Here is a tiny trained network, its code and every weight. The questions are about switching its units off for an input and a target symbol, where a switched-off unit gives its printed mean instead of its output.

import numpy as np


def w(rows, s, z=0):
    codes = np.array(rows[::2]) - 128.0
    scale = np.full(codes.shape[1], s)
    scale[-1] = z or s
    return codes * scale


def f(y):
    return np.maximum(y, 0)


def softmax(a):
    e = np.exp(a - a.max(-1, keepdims=True))
    return e / e.sum(-1, keepdims=True)


def log_softmax(a):
    a = a - a.max(-1, keepdims=True)
    return a - np.log(np.exp(a).sum(-1, keepdims=True))


def net(x, mask):
    ids = ['βδεζηλμπτψ'.index(c) for c in x.split()]
    T = len(ids)
    res = E[ids] + P[:T]
    u = 0
    for l in range(2):
        q, k, v = (res @ M[l].T for M in (Q, K, V))
        z = softmax(np.where(np.tri(T) > 0, q @ k.T / 3**0.5, -1e9)) @ v
        res = res + np.where(mask[u], z, O[l][:, -1]) @ O[l][:, :-1]
        u += 1
        y = f(res @ A[l][:, :-1].T + A[l][:, -1])
        res = res + np.where(mask[u : u + 8], y, B[l][:, -1]) @ B[l][:, :-1]
        u += 8
    return log_softmax(res[-1] @ U[:, :-1].T + U[:, -1])


Q, K, V, O, A, B = {}, {}, {}, {}, {}, {}
E = w([
[60,67,169,175,98,83,82,166,129],'β',
[110,97,169,91,170,31,151,124,119],'δ',
[196,157,88,208,121,85,153,172,187],'ε',
[177,117,135,184,236,215,136,166,187],'ζ',
[104,195,120,207,99,116,172,122,23],'η',
[81,49,145,172,90,78,90,125,71],'λ',
[122,184,100,172,113,147,72,91,233],'μ',
[203,96,154,108,66,112,116,168,55],'π',
[86,175,101,197,129,123,98,128,70],'τ',
[149,255,187,117,166,146,153,151,136],'ψ',
],0.02)
P = w([
[2,147,228,46,205,116,186,27,96],'0',
[47,138,218,65,204,119,172,20,127],'1',
[58,125,203,70,175,125,161,35,148],'2',
[78,113,186,96,169,128,158,47,143],'3',
[84,106,159,126,158,145,144,57,133],'4',
[101,98,143,148,147,136,143,70,137],'5',
[109,87,125,153,147,152,136,90,136],'6',
[120,80,116,173,112,155,139,103,136],'7',
[141,80,100,190,98,160,113,104,143],'8',
[146,62,77,211,90,157,120,123,121],'9',
[159,59,87,220,51,171,115,135,141],'10',
[193,62,69,237,51,180,120,145,137],'11',
[219,54,78,250,22,183,88,154,151],'12',
[147,65,85,215,119,153,121,114,153],'13',
],0.0054)
Q[0] = w([
[176,254,43,62,123,227,180,105,123],'0.h0',
[132,119,126,175,156,155,153,73,180],'0.h0',
[141,179,29,109,124,151,134,74,151],'0.h0',
],0.011)
K[0] = w([
[8,163,167,63,150,88,168,32,112],'0.h0',
[128,188,71,160,141,164,106,83,211],'0.h0',
[36,203,149,156,145,85,81,27,160],'0.h0',
],0.011)
V[0] = w([
[3,157,181,210,166,56,141,155,224],'0.h0',
[237,231,45,132,53,48,141,143,215],'0.h0',
[65,140,109,136,129,171,223,30,195],'0.h0',
],0.0053)
O[0] = w([
[181,149,231,191,125,55,197,151,177,254],'0.h0',
[98,119,103,116,93,81,114,189,155,42],'0.h0',
[47,75,89,254,194,147,149,167,174,70],'0.h0',
],0.0066,0.0025)
A[0] = w([
[166,153,108,84,119,110,128,111,73,119],'0.n0',
[98,177,124,168,117,124,162,181,144,6],'0.n1',
[62,60,130,82,104,99,95,104,129,121],'0.n2',
[93,208,121,132,100,81,133,180,93,226],'0.n3',
[117,2,162,194,147,103,175,142,74,93],'0.n4',
[138,96,144,108,168,121,183,87,92,85],'0.n5',
[71,98,181,127,122,100,68,184,158,117],'0.n6',
[112,102,83,141,141,174,96,173,175,244],'0.n7',
],0.0097,0.0018)
B[0] = w([
[87,149,131,142,117,114,136,118,127,158],'0.n0',
[117,145,49,139,140,154,80,103,120,171],'0.n1',
[206,154,126,114,54,125,111,155,112,201],'0.n2',
[149,137,150,165,127,107,133,128,2,169],'0.n3',
[185,106,193,61,73,131,131,133,152,251],'0.n4',
[169,54,62,90,64,138,108,134,117,155],'0.n5',
[167,155,109,113,131,126,163,76,102,193],'0.n6',
[138,76,124,127,94,142,84,109,198,162],'0.n7',
],0.0099,0.013)
Q[1] = w([
[13,248,141,166,226,242,121,27,40],'1.h0',
[108,131,161,91,254,214,189,203,146],'1.h0',
[73,196,52,109,96,165,143,182,96],'1.h0',
],0.0068)
K[1] = w([
[133,216,178,104,156,165,158,57,93],'1.h0',
[145,128,168,121,161,110,159,105,124],'1.h0',
[104,130,131,63,103,138,119,146,9],'1.h0',
],0.011)
V[1] = w([
[154,138,157,106,121,35,201,171,110],'1.h0',
[155,150,81,143,176,196,148,229,104],'1.h0',
[114,2,189,112,145,80,111,181,110],'1.h0',
],0.007)
O[1] = w([
[184,124,135,110,224,108,77,152,116,111],'1.h0',
[157,52,34,186,81,162,204,176,126,1],'1.h0',
[213,49,122,153,203,254,160,75,210,103],'1.h0',
],0.0088,0.0037)
A[1] = w([
[125,170,173,149,253,160,112,211,147,225],'1.n0',
[77,158,132,140,104,66,141,198,149,169],'1.n1',
[110,149,150,189,78,217,23,171,128,213],'1.n2',
[127,174,188,172,76,176,185,112,70,109],'1.n3',
[161,7,140,130,74,130,119,66,151,101],'1.n4',
[191,164,156,151,196,167,98,102,115,2],'1.n5',
[164,101,67,167,210,134,91,87,179,233],'1.n6',
[54,91,125,195,169,80,68,67,88,157],'1.n7',
],0.0069,0.003)
B[1] = w([
[173,138,106,101,146,108,246,115,161,151],'1.n0',
[97,131,151,98,128,141,26,155,110,169],'1.n1',
[94,135,124,125,159,140,161,86,106,184],'1.n2',
[67,115,112,71,162,109,152,136,108,197],'1.n3',
[101,124,79,133,165,148,150,172,142,251],'1.n4',
[88,118,174,146,146,108,102,155,136,165],'1.n5',
[116,131,118,144,84,93,84,91,146,162],'1.n6',
[165,95,146,145,130,145,139,129,110,151],'1.n7',
],0.011,0.016)
U = w([
[207,190,60,44,124,176,87,50,119,188],'β',
[37,103,132,100,114,68,97,98,169,54],'δ',
[226,133,132,188,69,57,102,179,140,183],'ε',
[94,88,92,102,141,132,170,119,158,205],'ζ',
[101,72,45,69,208,29,87,93,151,1],'η',
[96,215,93,66,201,155,103,238,159,159],'λ',
[157,159,196,147,104,117,162,99,152,128],'μ',
[139,148,153,133,115,151,117,143,131,71],'π',
[104,46,147,188,157,78,135,57,62,113],'τ',
[93,63,142,130,197,168,3,235,104,67],'ψ',
],0.0056,0.0041)

Each question gives the input, a string of symbols that net reads in full, and the target symbol t.
The units are the heads (3 rows each of Q, K, V and O) and the neurons (one row each of A and B). Each row of codes is followed by its name. A weight is (code - 128) times the scale printed after its matrix; where a second scale follows, it is the last column's (O, A, B and U).
mask holds one flag per unit, layer by layer, with each layer's heads first. A switched-off unit (its flag False) gives its mean, the last column of its rows in O or B, instead of its output. The means were averaged over made-up inputs and are rounded, as every weight is.
A unit's drop is (log p(t) with every unit on - log p(t) with that unit switched off) / (log p(t) with every unit on - log p(t) with every unit switched off).
The circuit of an input: a set's keep is (log p(t) with only the set's units on - log p(t) with every unit switched off) / (log p(t) with every unit on - log p(t) with every unit switched off). Starting from the 12 units with the biggest drops (on a tie, the unit counted first), units are removed one at a time, each time the one whose removal leaves the highest keep (on an exact tie, the one counted first), for as long as the keep stays at least 0.8.
units of the circuit, in order: the units of the circuit, biggest drop first
top k neurons: the k neurons with the biggest drops, biggest first
k most important neurons of layer l: the k neurons of layer l with the biggest drops, biggest first
input ε β β λ, target ε: top neuron -> [0.n6]
input η λ β β ψ λ, target ψ: 3 most important neurons of layer 0 -> [0.n4 0.n5 0.n1]
input ψ τ λ η λ δ β λ, target ψ: units of the circuit, in order -> [1.h0 1.n5 1.n4 0.n4]
input λ ε ε, target ε: units of the circuit, in order -> [1.n3 0.h0]
input β μ β λ λ ζ δ β λ ψ ε μ δ, target δ: top 3 neurons -> [0.n7 0.n3 0.n4]
input λ τ β λ π π ζ λ, target ζ: units of the circuit, in order -> [1.h0 1.n4 0.n6 0.n4]
input λ λ β τ ε π β β λ π, target β: top 2 neurons -> [1.n4 1.n5]
input ψ λ λ π β ψ ψ μ τ, target ψ: units of the circuit, in order -> [1.h0 0.n4 1.n1 0.n3]
input μ δ ψ π β, target β: units of the circuit, in order -> [0.h0 0.n2]
input π β λ λ η λ, target β: units of the circuit, in order -> [0.h0 0.n2]
input δ ε ψ δ τ, target ψ: units of the circuit, in order -> [1.h0 1.n1 0.n4 1.n7]
input λ λ μ β, target δ: top 4 neurons -> [1.n3 0.n1 0.n4 1.n1]
input ζ π π β λ β β ζ ψ π μ δ, target δ: 4 most important neurons of layer 0 -> [0.n1 0.n7 0.n4 0.n6]
input η λ ζ ζ ψ λ β η β λ π τ λ π, target β: units of the circuit, in order -> [0.h0]
input λ ψ ψ ψ μ π η, target τ: top 2 neurons -> [0.n3 1.n4]
input β ψ ψ β λ μ β μ ζ η η δ, target ζ: top 2 neurons -> [0.n7 1.n4]
input λ λ δ λ ψ π β ζ β δ, target ζ: 2 most important neurons of layer 0 -> [0.n6 0.n7]
input μ μ λ π ε ζ δ λ ψ μ τ ε π δ, target β: 2 most important neurons of layer 0 -> [0.n2 0.n7]
input β η μ η ψ ζ λ λ β λ λ λ, target ζ: top 2 neurons -> [1.n4 0.n7]
input ζ ζ β, target ζ: most important neuron of layer 0 -> [0.n6]
input μ β ψ ψ η λ λ ψ β β λ, target δ: 2 most important neurons of layer 0 -> [0.n1 0.n4]
input μ λ β, target δ: 2 most important neurons of layer 0 -> [0.n1 0.n4]
input μ ζ ψ ψ π ε ψ τ ε π λ λ, target β: top 2 neurons -> [0.n2 1.n5]
input ζ ψ β β μ λ, target δ: 2 most important neurons of layer 0 -> [0.n4 0.n1]
